Below are the code and all the weights of a small trained network. Each question names an input and a class and asks about switching units off, where a switched-off unit gives its printed mean instead of its output.

import numpy as np


def w(rows, s, z=0):
    codes = np.array(rows[::2]) - 128.0
    scale = np.full(codes.shape[1], s)
    scale[-1] = z or s
    return codes * scale


def norm(h):
    return h / np.sqrt((h * h).mean(-1, keepdims=True) + 1e-5)


def f(y):
    return y / 2 * (1 + np.tanh(0.7978845608 * (y + 0.044715 * y**3)))


def log_softmax(a):
    a = a - a.max(-1, keepdims=True)
    return a - np.log(np.exp(a).sum(-1, keepdims=True))


def net(x, mask):
    res = np.array(x, float).reshape(1, 3) / 4 @ E
    u = 0
    for l in range(2):
        y = f(norm(res) @ A[l][:, :-1].T + A[l][:, -1])
        res = res + np.where(mask[u : u + 9], y, B[l][:, -1]) @ B[l][:, :-1]
        u += 9
    return log_softmax(norm(res)[-1] @ U[:, :-1].T + U[:, -1])


A, B = {}, {}
E = w([
[130,233,134,254,118,117,5],'x0',
[148,218,219,127,221,44,249],'x1',
[224,148,38,36,138,144,152],'x2',
],0.0083)
A[0] = w([
[25,115,254,171,231,49,128,1],'L0N1',
[205,155,110,148,187,55,197,105],'L0N2',
[178,187,150,106,152,93,158,105],'L0N3',
[117,138,93,194,62,128,168,78],'L0N4',
[153,210,156,189,116,187,105,86],'L0N5',
[25,129,236,124,105,96,205,92],'L0N6',
[38,157,207,167,139,99,173,17],'L0N7',
[132,183,141,138,111,78,79,74],'L0N8',
[101,145,188,195,128,87,72,122],'L0N9',
],0.009,0.0085)
B[0] = w([
[129,4,175,93,68,191,160,247],'L0N1',
[81,197,138,52,139,112,74,229],'L0N2',
[131,159,142,53,147,128,118,193],'L0N3',
[131,138,102,116,158,76,125,114],'L0N4',
[60,127,100,116,166,88,92,194],'L0N5',
[58,77,205,155,217,96,181,251],'L0N6',
[114,93,182,97,66,140,119,189],'L0N7',
[91,170,106,125,107,117,129,154],'L0N8',
[125,97,90,208,105,119,144,253],'L0N9',
],0.011,0.0052)
A[1] = w([
[197,175,148,66,195,76,192,116],'L1N1',
[150,116,72,52,55,152,72,124],'L1N2',
[38,81,87,133,120,146,108,200],'L1N3',
[145,97,128,76,105,173,125,135],'L1N4',
[157,193,123,234,101,95,104,69],'L1N5',
[83,130,115,105,140,140,104,98],'L1N6',
[184,90,95,87,64,190,109,3],'L1N7',
[185,252,154,108,173,69,156,112],'L1N8',
[102,169,148,182,217,103,154,131],'L1N9',
],0.012,0.0047)
B[1] = w([
[41,255,59,119,109,95,12,215],'L1N1',
[203,98,179,80,130,99,220,232],'L1N2',
[171,172,64,142,127,105,113,254],'L1N3',
[203,143,107,125,72,98,121,186],'L1N4',
[32,128,83,222,217,127,67,181],'L1N5',
[112,138,77,106,97,144,150,141],'L1N6',
[188,60,116,159,85,137,147,190],'L1N7',
[107,168,161,87,127,93,152,198],'L1N8',
[174,87,117,114,71,160,125,174],'L1N9',
],0.01,0.0085)
U = w([
[64,126,61,235,139,119,64,166],'0',
[62,243,126,27,165,83,124,208],'1',
[129,169,168,137,171,204,150,18],'2',
[133,163,169,134,192,190,157,2],'3',
[44,46,252,126,152,117,195,191],'4',
[119,156,166,129,146,194,141,26],'5',
[218,110,87,96,93,118,161,201],'6',
[124,163,175,135,135,188,143,24],'7',
],0.019,0.0076)

Each question gives the input, the list of numbers given to net, and the class t.
The units are the neurons (one row each of A and B). Each row of codes is followed by its name. A weight is (code - 128) times the scale printed after its matrix; where a second scale follows, it is the last column's (A, B and U).
mask holds one flag per neuron, layer by layer. A switched-off neuron (its flag False) gives its mean, the last column of its row in B, instead of its output. The means were averaged over made-up inputs and are rounded, as every weight is.
A unit's drop is (log p(t) with every unit on - log p(t) with that unit switched off) / (log p(t) with every unit on - log p(t) with every unit switched off).
The circuit of an input: a set's keep is (log p(t) with only the set's units on - log p(t) with every unit switched off) / (log p(t) with every unit on - log p(t) with every unit switched off). Starting from the 12 units with the biggest drops (on a tie, the unit counted first), units are removed one at a time, each time the one whose removal leaves the highest keep (on an exact tie, the one counted first), for as long as the keep stays at least 0.8.
circuit, biggest first: the units of the circuit, biggest drop first
top k neurons: the k neurons with the biggest drops, biggest first
k most important neurons of layer l: the k neurons of layer l with the biggest drops, biggest first
drop of u: that unit's drop, to one decimal
input [-1,-1,-1], class 6: top 3 neurons -> [L1N1; L0N9; L1N5]
input [-8,1,-2], class 1: top 3 neurons -> [L0N1; L1N1; L0N9]
input [7,6,-2], class 0: circuit, biggest first -> [L0N9]
input [0,6,-1], class 4: top 3 neurons -> [L0N1; L0N6; L0N7]
input [4,-6,2], class 6: top 4 neurons -> [L0N6; L1N2; L0N9; L1N1]
input [8,8,-1], class 4: 2 most important neurons of layer 1 -> [L1N1; L1N3]
input [-6,0,8], class 1: 4 most important neurons of layer 0 -> [L0N1; L0N9; L0N7; L0N2]
input [-8,-6,-8], class 0: 3 most important neurons of layer 0 -> [L0N1; L0N7; L0N3]
input [5,6,-1], class 4: top 2 neurons -> [L0N1; L1N1]
input [1,-2,1], class 6: top 2 neurons -> [L0N9; L0N6]
input [4,-3,5], class 6: top 2 neurons -> [L0N9; L1N2]
input [2,0,-5], class 4: drop of L1N1 -> 0.6
input [-3,-5,-4], class 6: drop of L0N6 -> 0.6
input [-4,-8,-6], class 6: most important neuron of layer 0 -> [L0N6]
input [6,7,-2], class 4: drop of L0N1 -> 0.3
input [5,-7,7], class 6: drop of L0N3 -> 0.0
